Here is a tiny trained network, its code and every weight. The questions are about switching its units off for an input and a target symbol, where a switched-off unit gives its printed mean instead of its output.

import numpy as np


def w(rows, s, z=0):
    codes = np.array(rows[::2]) - 128.0
    scale = np.full(codes.shape[1], s)
    scale[-1] = z or s
    return codes * scale


def norm(h):
    return h / np.sqrt((h * h).mean(-1, keepdims=True) + 1e-5)


def f(y):
    return y / 2 * (1 + np.tanh(0.7978845608 * (y + 0.044715 * y**3)))


def softmax(a):
    e = np.exp(a - a.max(-1, keepdims=True))
    return e / e.sum(-1, keepdims=True)


def log_softmax(a):
    a = a - a.max(-1, keepdims=True)
    return a - np.log(np.exp(a).sum(-1, keepdims=True))


def net(x, mask):
    ids = ['ΞΠβγδεζηθλμστψω'.index(c) for c in x.split()]
    T = len(ids)
    res = E[ids] + P[:T]
    u = 0
    for l in range(2):
        q, k, v = (norm(res) @ M[l].T for M in (Q, K, V))
        z = softmax(np.where(np.tri(T) > 0, q @ k.T / 3**0.5, -1e9)) @ v
        res = res + np.where(mask[u], z, O[l][:, -1]) @ O[l][:, :-1]
        u += 1
        y = f(norm(res) @ A[l][:, :-1].T + A[l][:, -1])
        res = res + np.where(mask[u : u + 8], y, B[l][:, -1]) @ B[l][:, :-1]
        u += 8
    return log_softmax(norm(res)[-1] @ U[:, :-1].T + U[:, -1])


Q, K, V, O, A, B = {}, {}, {}, {}, {}, {}
E = w([
[121,140,70,195],'Ξ',
[82,129,92,135],'Π',
[132,77,150,212],'β',
[187,183,254,153],'γ',
[83,107,163,157],'δ',
[105,86,129,122],'ε',
[32,170,166,39],'ζ',
[69,156,70,140],'η',
[86,135,87,125],'θ',
[112,110,72,149],'λ',
[108,208,93,148],'μ',
[48,130,93,131],'σ',
[86,121,103,123],'τ',
[96,17,186,105],'ψ',
[178,30,62,243],'ω',
],0.011)
P = w([
[185,123,141,47],'0',
[93,201,88,146],'1',
[90,185,232,254],'2',
[41,22,37,107],'3',
[150,173,92,155],'4',
[124,160,231,241],'5',
[59,28,56,87],'6',
[160,164,99,152],'7',
[129,153,224,228],'8',
[64,15,61,78],'9',
],0.0075)
Q[0] = w([
[135,123,127,154],'L0H0',
[104,2,73,211],'L0H0',
[171,100,133,81],'L0H0',
],0.0065)
K[0] = w([
[134,120,127,133],'L0H0',
[182,2,22,224],'L0H0',
[214,157,177,89],'L0H0',
],0.0052)
V[0] = w([
[141,101,92,74],'L0H0',
[1,60,19,97],'L0H0',
[123,112,53,150],'L0H0',
],0.0076)
O[0] = w([
[123,176,1,101,120],'L0H0',
[51,142,170,160,253],'L0H0',
[131,98,131,164,176],'L0H0',
],0.0055,0.0057)
A[0] = w([
[95,199,141,214,53],'L0N0',
[103,137,132,96,101],'L0N1',
[216,141,146,125,116],'L0N2',
[165,210,228,212,254],'L0N3',
[137,132,107,146,113],'L0N4',
[95,246,108,116,64],'L0N5',
[26,126,150,110,113],'L0N6',
[36,165,255,139,151],'L0N7',
],0.0083,0.0055)
B[0] = w([
[110,124,93,165,171],'L0N0',
[156,53,77,162,124],'L0N1',
[159,112,124,56,119],'L0N2',
[135,255,140,160,254],'L0N3',
[130,146,125,88,125],'L0N4',
[113,203,176,203,141],'L0N5',
[177,101,152,192,200],'L0N6',
[127,151,112,209,248],'L0N7',
],0.0077,0.0076)
Q[1] = w([
[30,2,61,61],'L1H0',
[95,58,165,186],'L1H0',
[44,106,106,148],'L1H0',
],0.0092)
K[1] = w([
[158,183,90,11],'L1H0',
[109,84,131,95],'L1H0',
[96,164,102,69],'L1H0',
],0.011)
V[1] = w([
[168,61,245,86],'L1H0',
[2,160,176,103],'L1H0',
[208,141,123,90],'L1H0',
],0.0095)
O[1] = w([
[61,186,137,137,2],'L1H0',
[2,70,84,20,179],'L1H0',
[108,174,178,200,39],'L1H0',
],0.0098,0.0064)
A[1] = w([
[130,71,88,150,204],'L1N0',
[59,136,137,87,167],'L1N1',
[121,87,146,62,5],'L1N2',
[80,45,254,157,175],'L1N3',
[205,53,84,57,90],'L1N4',
[139,68,144,77,38],'L1N5',
[156,213,176,214,210],'L1N6',
[61,173,64,107,73],'L1N7',
],0.01,0.0031)
B[1] = w([
[169,197,187,116,187],'L1N0',
[90,54,142,74,142],'L1N1',
[199,72,80,193,127],'L1N2',
[149,240,87,142,171],'L1N3',
[81,184,181,227,156],'L1N4',
[173,69,37,255,133],'L1N5',
[138,64,156,74,255],'L1N6',
[182,99,190,173,153],'L1N7',
],0.0078,0.0088)
U = w([
[242,98,172,170,98],'Ξ',
[132,77,121,146,141],'Π',
[150,137,172,165,93],'β',
[139,145,151,164,118],'γ',
[86,139,182,137,93],'δ',
[98,248,139,152,105],'ε',
[83,86,96,46,140],'ζ',
[114,100,106,137,180],'η',
[145,65,93,106,162],'θ',
[194,131,128,183,93],'λ',
[177,176,94,93,253],'μ',
[68,81,157,118,160],'σ',
[135,66,100,122,91],'τ',
[32,176,115,97,156],'ψ',
[212,190,46,166,127],'ω',
],0.015,0.0072)

Each question gives the input, a string of symbols that net reads in full, and the target symbol t.
The units are the heads (3 rows each of Q, K, V and O) and the neurons (one row each of A and B). Each row of codes is followed by its name. A weight is (code - 128) times the scale printed after its matrix; where a second scale follows, it is the last column's (O, A, B and U).
mask holds one flag per unit, layer by layer, with each layer's heads first. A switched-off unit (its flag False) gives its mean, the last column of its rows in O or B, instead of its output. The means were averaged over made-up inputs and are rounded, as every weight is.
A unit's drop is (log p(t) with every unit on - log p(t) with that unit switched off) / (log p(t) with every unit on - log p(t) with every unit switched off).
The circuit of an input: a set's keep is (log p(t) with only the set's units on - log p(t) with every unit switched off) / (log p(t) with every unit on - log p(t) with every unit switched off). Starting from the 12 units with the biggest drops (on a tie, the unit counted first), units are removed one at a time, each time the one whose removal leaves the highest keep (on an exact tie, the one counted first), for as long as the keep stays at least 0.8.
circuit, biggest first: the units of the circuit, biggest drop first
most important unit: the unit with the biggest drop
top k neurons: the k neurons with the biggest drops, biggest first
top k neurons in layer l: the k neurons of layer l with the biggest drops, biggest first
input ψ ω δ ψ λ ω δ θ ψ Ξ, target ψ: circuit, biggest first	L0H0, L1H0, L0N7, L0N6
input ψ ζ Ξ β ω Π η ζ, target σ: circuit, biggest first	L1N6, L1N0, L1N3, L0N7
input ψ Π σ θ, target ψ: circuit, biggest first	L0H0, L1H0, L0N7
input ε θ Ξ τ, target ε: top 3 neurons	L0N7, L1N3, L0N6
input Ξ δ ζ η ω ψ β θ γ ζ, target Ξ: top 2 neurons	L0N6, L0N3
input Ξ γ λ δ Ξ ω δ, target Ξ: top neuron	L0N3
input Ξ ζ γ ε η Ξ γ δ ψ η, target Ξ: top 3 neurons	L0N7, L0N3, L0N6
input θ δ ψ ζ Π, target σ: circuit, biggest first	L1H0, L1N7, L1N1
input τ Ξ μ δ ζ η ζ τ, target σ: circuit, biggest first	L1N3, L1H0, L1N4
input ψ δ μ Π, target ψ: circuit, biggest first	L0H0, L1H0, L0N7
input Ξ ω ζ γ γ δ η η τ β, target Ξ: top 2 neurons	L0N3, L0N7
input Ξ σ δ σ Π ψ λ η τ β, target Ξ: top 3 neurons	L0N3, L0N6, L0N7
input ψ δ ψ β β ε ε, target ψ: circuit, biggest first	L1H0, L0H0, L0N7
input β ε Ξ Ξ ψ ψ, target ε: most important unit	L1N3
input ψ θ γ λ, target ψ: top 2 neurons	L1N6, L0N7
input ψ σ μ ζ η Ξ Π, target ψ: top 3 neurons	L0N6, L0N7, L1N6
input Π ψ ψ ψ ψ Ξ, target ε: top 3 neurons	L0N3, L0N6, L1N5
input σ τ β Ξ ψ, target ω: top 3 neurons in layer 1	L1N3, L1N6, L1N5
input ε τ ω Π, target ε: top 2 neurons	L0N7, L1N3
input Ξ ω η λ ω μ Ξ ζ ψ σ, target Ξ: most important unit	L1H0
input Π μ ψ ψ μ τ Ξ ψ, target ω: top 2 neurons	L1N3, L1N5
